Below is a small trained network, with its code and all its weights. Each question gives an input and a target symbol and asks what happens when units are switched off, that is, made to give their printed mean instead of their output.

import numpy as np


def w(rows, s, z=0):
    codes = np.array(rows[::2]) - 128.0
    scale = np.full(codes.shape[1], s)
    scale[-1] = z or s
    return codes * scale


def f(y):
    return y / 2 * (1 + np.tanh(0.7978845608 * (y + 0.044715 * y**3)))


def softmax(a):
    e = np.exp(a - a.max(-1, keepdims=True))
    return e / e.sum(-1, keepdims=True)


def log_softmax(a):
    a = a - a.max(-1, keepdims=True)
    return a - np.log(np.exp(a).sum(-1, keepdims=True))


def net(x, mask):
    ids = ['αγεθλμξτψω'.index(c) for c in x.split()]
    T = len(ids)
    res = E[ids] + P[:T]
    u = 0
    for l in range(2):
        r = res
        for j in range(2):
            rows = slice(3 * j, 3 * j + 3)
            q, k, v = (r @ M[l][rows].T for M in (Q, K, V))
            z = softmax(np.where(np.tri(T) > 0, q @ k.T / 3**0.5, -1e9)) @ v
            o = O[l][rows]
            res = res + np.where(mask[u + j], z, o[:, -1]) @ o[:, :-1]
        u += 2
        y = f(res @ A[l][:, :-1].T + A[l][:, -1])
        res = res + np.where(mask[u : u + 4], y, B[l][:, -1]) @ B[l][:, :-1]
        u += 4
    return log_softmax(res[-1] @ U[:, :-1].T + U[:, -1])


Q, K, V, O, A, B = {}, {}, {}, {}, {}, {}
E = w([
[103,114,169,159,107,105,143],'α',
[107,213,155,154,136,87,110],'γ',
[79,125,101,146,89,108,97],'ε',
[119,38,85,155,130,167,168],'θ',
[169,137,80,163,133,234,105],'λ',
[101,189,95,135,165,208,126],'μ',
[156,125,149,243,246,121,142],'ξ',
[95,84,158,219,94,159,79],'τ',
[94,87,183,125,226,160,52],'ψ',
[158,174,156,155,111,214,230],'ω',
],0.013)
P = w([
[193,116,19,168,104,34,43],'0',
[149,56,58,165,82,105,128],'1',
[129,43,96,166,74,126,165],'2',
[126,69,117,175,95,146,159],'3',
[125,74,132,199,98,151,158],'4',
[123,86,141,222,107,157,162],'5',
[128,94,168,169,139,183,208],'6',
[122,107,182,216,127,180,191],'7',
[141,112,181,246,141,187,181],'8',
[145,118,212,227,157,196,199],'9',
[131,127,208,253,162,185,190],'10',
[145,131,203,253,166,179,177],'11',
],0.006)
Q[0] = w([
[184,160,103,235,168,220,136],'L0H1',
[137,22,142,155,95,154,121],'L0H1',
[70,73,125,213,80,140,163],'L0H1',
[106,184,126,71,179,103,153],'L0H2',
[195,142,112,27,28,1,108],'L0H2',
[172,119,77,61,137,102,130],'L0H2',
],0.0079)
K[0] = w([
[62,95,254,116,74,206,138],'L0H1',
[103,196,144,159,200,174,134],'L0H1',
[160,114,221,195,183,199,98],'L0H1',
[180,117,52,193,39,70,154],'L0H2',
[81,183,32,12,97,77,91],'L0H2',
[108,167,83,120,120,18,78],'L0H2',
],0.0083)
V[0] = w([
[130,118,142,153,94,237,35],'L0H1',
[135,127,153,243,125,128,106],'L0H1',
[42,200,205,184,168,200,156],'L0H1',
[53,248,105,51,72,87,81],'L0H2',
[254,165,135,84,245,145,104],'L0H2',
[78,128,93,145,144,57,84],'L0H2',
],0.0064)
O[0] = w([
[134,113,140,169,100,175,103,189],'L0H1',
[175,107,180,157,123,125,142,207],'L0H1',
[127,155,179,124,139,164,146,182],'L0H1',
[159,131,120,7,108,166,98,2],'L0H2',
[62,158,104,101,139,160,193,127],'L0H2',
[112,137,172,106,142,122,80,126],'L0H2',
],0.011,0.0089)
A[0] = w([
[134,153,81,2,115,130,48,251],'L0N1',
[129,165,171,169,142,89,114,210],'L0N2',
[105,120,163,133,206,97,66,119],'L0N3',
[92,91,144,115,151,125,76,115],'L0N4',
],0.0088,0.0029)
B[0] = w([
[168,101,181,9,194,158,135,132],'L0N1',
[159,123,149,95,154,96,171,249],'L0N2',
[39,71,110,118,109,97,236,174],'L0N3',
[66,2,133,107,86,134,153,136],'L0N4',
],0.0084,0.011)
Q[1] = w([
[101,130,120,65,126,135,107],'L1H1',
[129,141,82,83,160,115,146],'L1H1',
[130,111,174,178,148,126,184],'L1H1',
[136,140,118,68,140,93,118],'L1H2',
[153,94,6,35,139,153,94],'L1H2',
[101,56,166,224,167,149,186],'L1H2',
],0.012)
K[1] = w([
[75,78,86,61,144,59,88],'L1H1',
[77,108,116,80,100,102,77],'L1H1',
[130,204,215,165,161,161,74],'L1H1',
[163,105,39,89,15,153,65],'L1H2',
[122,140,108,22,3,93,78],'L1H2',
[180,138,169,130,218,141,254],'L1H2',
],0.0066)
V[1] = w([
[209,223,132,203,53,184,155],'L1H1',
[151,157,86,39,120,132,230],'L1H1',
[133,141,78,168,172,173,3],'L1H1',
[40,82,149,101,154,24,160],'L1H2',
[202,208,83,180,167,77,189],'L1H2',
[55,90,157,120,97,204,135],'L1H2',
],0.0057)
O[1] = w([
[130,120,69,69,56,127,130,249],'L1H1',
[148,91,120,85,164,164,195,18],'L1H1',
[148,190,128,173,172,180,89,67],'L1H1',
[2,150,152,74,139,116,156,250],'L1H2',
[177,118,115,38,189,115,116,255],'L1H2',
[131,154,104,149,69,143,204,133],'L1H2',
],0.0079,0.0082)
A[1] = w([
[169,254,164,68,144,67,115,2],'L1N1',
[160,189,152,148,112,103,125,210],'L1N2',
[140,124,187,112,157,109,174,32],'L1N3',
[123,152,167,82,147,76,189,138],'L1N4',
],0.0082,0.00095)
B[1] = w([
[106,60,40,146,149,188,87,140],'L1N1',
[144,50,144,173,94,254,110,143],'L1N2',
[111,115,149,141,86,131,86,237],'L1N3',
[82,111,73,222,80,169,48,254],'L1N4',
],0.0082,0.0078)
U = w([
[184,113,204,159,110,136,66,97],'α',
[113,120,12,138,123,171,70,57],'γ',
[119,184,110,59,114,18,115,182],'ε',
[190,7,18,70,108,104,253,163],'θ',
[155,167,141,106,217,214,136,253],'λ',
[108,193,74,138,237,119,151,171],'μ',
[148,131,36,185,232,22,175,93],'ξ',
[155,133,252,56,168,98,112,182],'τ',
[110,40,156,64,176,219,103,54],'ψ',
[35,193,126,125,73,177,216,107],'ω',
],0.0047,0.0034)

Each question gives the input, a string of symbols that net reads in full, and the target symbol t.
The units are the heads (3 rows each of Q, K, V and O) and the neurons (one row each of A and B). Each row of codes is followed by its name. A weight is (code - 128) times the scale printed after its matrix; where a second scale follows, it is the last column's (O, A, B and U).
mask holds one flag per unit, layer by layer, with each layer's heads first. A switched-off unit (its flag False) gives its mean, the last column of its rows in O or B, instead of its output. The means were averaged over made-up inputs and are rounded, as every weight is.
A unit's drop is (log p(t) with every unit on - log p(t) with that unit switched off) / (log p(t) with every unit on - log p(t) with every unit switched off).
The circuit of an input: a set's keep is (log p(t) with only the set's units on - log p(t) with every unit switched off) / (log p(t) with every unit on - log p(t) with every unit switched off). Starting from all 12 units, units are removed one at a time, each time the one whose removal leaves the highest keep (on an exact tie, the one counted first), for as long as the keep stays at least 0.8.
circuit, biggest first: the units of the circuit, biggest drop first
unit that matters most: the unit with the biggest drop
k most important neurons of layer l: the k neurons of layer l with the biggest drops, biggest first
drop of u: that unit's drop, to one decimal
input ψ α τ θ ω ω γ, target θ: unit that matters most	L1H1
input α μ ψ ψ ψ ε, target ω: circuit, biggest first	[L1H2 L0N4 L0N3]
input θ τ θ τ τ λ, target α: circuit, biggest first	[L1H2 L0H2 L0H1]
input ψ ε μ γ α ψ ψ θ ψ θ, target ω: 3 most important neurons of layer 0	[L0N3 L0N2 L0N4]
input ψ τ τ γ, target α: circuit, biggest first	[L0H2 L1N2 L1H2]
input μ θ τ λ, target α: circuit, biggest first	[L1H2 L0H2 L0N3]
input ψ ψ τ ψ μ ε γ ψ ψ, target ω: circuit, biggest first	[L1H2 L0N3]
input ε τ γ, target α: circuit, biggest first	[L0H2 L1H2]
input ε ψ τ μ ω ε, target θ: circuit, biggest first	[L1H1 L1H2]
input ε γ μ γ μ μ μ, target λ: 2 most important neurons of layer 1	[L1N4 L1N3]
input τ ω ψ, target θ: 2 most important neurons of layer 0	[L0N4 L0N3]
input ψ ψ ψ τ, target ω: 2 most important neurons of layer 0	[L0N4 L0N3]
input ψ τ ψ θ, target ω: 2 most important neurons of layer 0	[L0N2 L0N3]
input θ μ τ, target α: 2 most important neurons of layer 0	[L0N3 L0N2]
input ψ ω α ε, target θ: circuit, biggest first	[L1H1]
input ξ γ α λ τ ψ τ τ, target τ: 2 most important neurons of layer 1	[L1N4 L1N1]
input τ α ε λ ψ ψ λ, target ω: 2 most important neurons of layer 0	[L0N3 L0N2]
input θ ω μ, target θ: 2 most important neurons of layer 1	[L1N4 L1N3]
input α τ ψ γ ψ, target ω: 2 most important neurons of layer 0	[L0N3 L0N4]
input τ μ τ ε, target α: unit that matters most	L1H2
input μ τ ψ ε θ α τ ε, target α: drop of L1N2	0.2
input γ λ ψ ω α, target θ: drop of L1H1	0.6
